Below is a small trained network, with its code and all its weights. Each question gives an input and a class and asks what happens when units are switched off, that is, made to give their printed mean instead of their output.

import numpy as np


def w(rows, s, z=0):
    codes = np.array(rows[::2]) - 128.0
    scale = np.full(codes.shape[1], s)
    scale[-1] = z or s
    return codes * scale


def norm(h):
    return h / np.sqrt((h * h).mean(-1, keepdims=True) + 1e-5)


def f(y):
    return y / 2 * (1 + np.tanh(0.7978845608 * (y + 0.044715 * y**3)))


def log_softmax(a):
    a = a - a.max(-1, keepdims=True)
    return a - np.log(np.exp(a).sum(-1, keepdims=True))


def net(x, mask):
    res = np.array(x, float).reshape(1, 5) / 4 @ E
    u = 0
    for l in range(2):
        y = f(norm(res) @ A[l][:, :-1].T + A[l][:, -1])
        res = res + np.where(mask[u : u + 5], y, B[l][:, -1]) @ B[l][:, :-1]
        u += 5
    return log_softmax(norm(res)[-1] @ U[:, :-1].T + U[:, -1])


A, B = {}, {}
E = w([
[169,80,143,153,110,180,130],'x0',
[109,132,129,140,254,146,81],'x1',
[177,186,85,127,148,128,160],'x2',
[159,143,82,175,113,29,51],'x3',
[115,102,72,59,113,108,61],'x4',
],0.0083)
A[0] = w([
[65,255,169,35,153,57,140,24],'L0N1',
[154,137,99,74,64,99,50,210],'L0N2',
[134,92,49,108,84,108,114,122],'L0N3',
[106,57,123,105,71,124,110,242],'L0N4',
[153,89,159,72,174,133,200,2],'L0N5',
],0.0085,0.002)
B[0] = w([
[98,10,221,43,95,92,164,238],'L0N1',
[146,132,149,48,166,147,152,255],'L0N2',
[55,138,180,206,137,194,168,191],'L0N3',
[156,213,148,180,172,120,76,234],'L0N4',
[125,87,2,165,102,116,101,167],'L0N5',
],0.0067,0.0036)
A[1] = w([
[155,116,162,85,97,166,248,253],'L1N1',
[144,168,111,44,157,169,88,171],'L1N2',
[173,90,157,136,127,124,212,113],'L1N3',
[236,101,122,140,120,217,73,85],'L1N4',
[180,151,98,153,131,2,83,192],'L1N5',
],0.0092,0.0037)
B[1] = w([
[197,106,91,180,150,160,55,253],'L1N1',
[150,191,188,230,150,158,120,179],'L1N2',
[60,151,232,29,149,50,65,171],'L1N3',
[90,87,171,36,111,1,157,178],'L1N4',
[151,52,143,135,160,235,106,210],'L1N5',
],0.0081,0.0078)
U = w([
[158,55,143,69,135,2,154,183],'0',
[178,163,128,158,129,132,94,224],'1',
[175,78,73,162,118,212,115,136],'2',
[165,185,146,170,131,130,99,155],'3',
[160,148,99,191,112,129,114,213],'4',
[87,137,52,136,76,68,194,36],'5',
[90,236,14,124,72,28,207,21],'6',
[82,195,26,212,80,56,191,1],'7',
],0.0087,0.0037)

Each question gives the input, the list of numbers given to net, and the class t.
The units are the neurons (one row each of A and B). Each row of codes is followed by its name. A weight is (code - 128) times the scale printed after its matrix; where a second scale follows, it is the last column's (A, B and U).
mask holds one flag per neuron, layer by layer. A switched-off neuron (its flag False) gives its mean, the last column of its row in B, instead of its output. The means were averaged over made-up inputs and are rounded, as every weight is.
A unit's drop is (log p(t) with every unit on - log p(t) with that unit switched off) / (log p(t) with every unit on - log p(t) with every unit switched off).
The circuit of an input: a set's keep is (log p(t) with only the set's units on - log p(t) with every unit switched off) / (log p(t) with every unit on - log p(t) with every unit switched off). Starting from all 10 units, units are removed one at a time, each time the one whose removal leaves the highest keep (on an exact tie, the one counted first), for as long as the keep stays at least 0.8.
circuit, biggest first: the units of the circuit, biggest drop first
k most important neurons: the k neurons with the biggest drops, biggest first
k most important neurons of layer l: the k neurons of layer l with the biggest drops, biggest first
drop of u: that unit's drop, to one decimal
input [8,8,2,-3,3], class 0: 2 most important neurons => (L1N4, L1N1)
input [7,1,6,-6,-2], class 0: circuit, biggest first => (L1N4, L1N3)
input [8,-3,-3,8,2], class 0: 3 most important neurons => (L1N4, L0N2, L1N1)
input [3,7,-3,7,0], class 2: circuit, biggest first => (L1N5, L1N3)
input [7,-7,-4,-1,-2], class 0: 2 most important neurons => (L1N4, L1N3)
input [-4,1,3,6,-1], class 2: circuit, biggest first => (L1N5)
input [4,-2,7,8,-5], class 2: 3 most important neurons => (L1N5, L1N2, L0N4)
input [7,-6,7,-6,0], class 0: 3 most important neurons => (L1N4, L1N3, L1N5)
input [6,-2,7,0,8], class 3: 3 most important neurons of layer 1 => (L1N2, L1N4, L1N5)
input [8,-7,4,-7,0], class 0: 2 most important neurons of layer 1 => (L1N4, L1N3)
input [8,-3,-3,2,6], class 0: 2 most important neurons of layer 1 => (L1N4, L1N1)
input [6,3,1,-4,-2], class 0: 2 most important neurons of layer 1 => (L1N4, L1N5)
input [-5,5,7,8,-5], class 2: 4 most important neurons of layer 1 => (L1N5, L1N3, L1N4, L1N2)
input [7,0,0,-2,4], class 0: circuit, biggest first => (L1N4)
input [-1,4,-3,8,1], class 2: 3 most important neurons of layer 1 => (L1N5, L1N3, L1N4)
input [0,-3,0,7,4], class 2: drop of L1N5 => 1.0
input [-3,-5,4,8,4], class 2: drop of L1N5 => 1.2
input [-6,2,6,8,-2], class 2: drop of L1N5 => 1.3
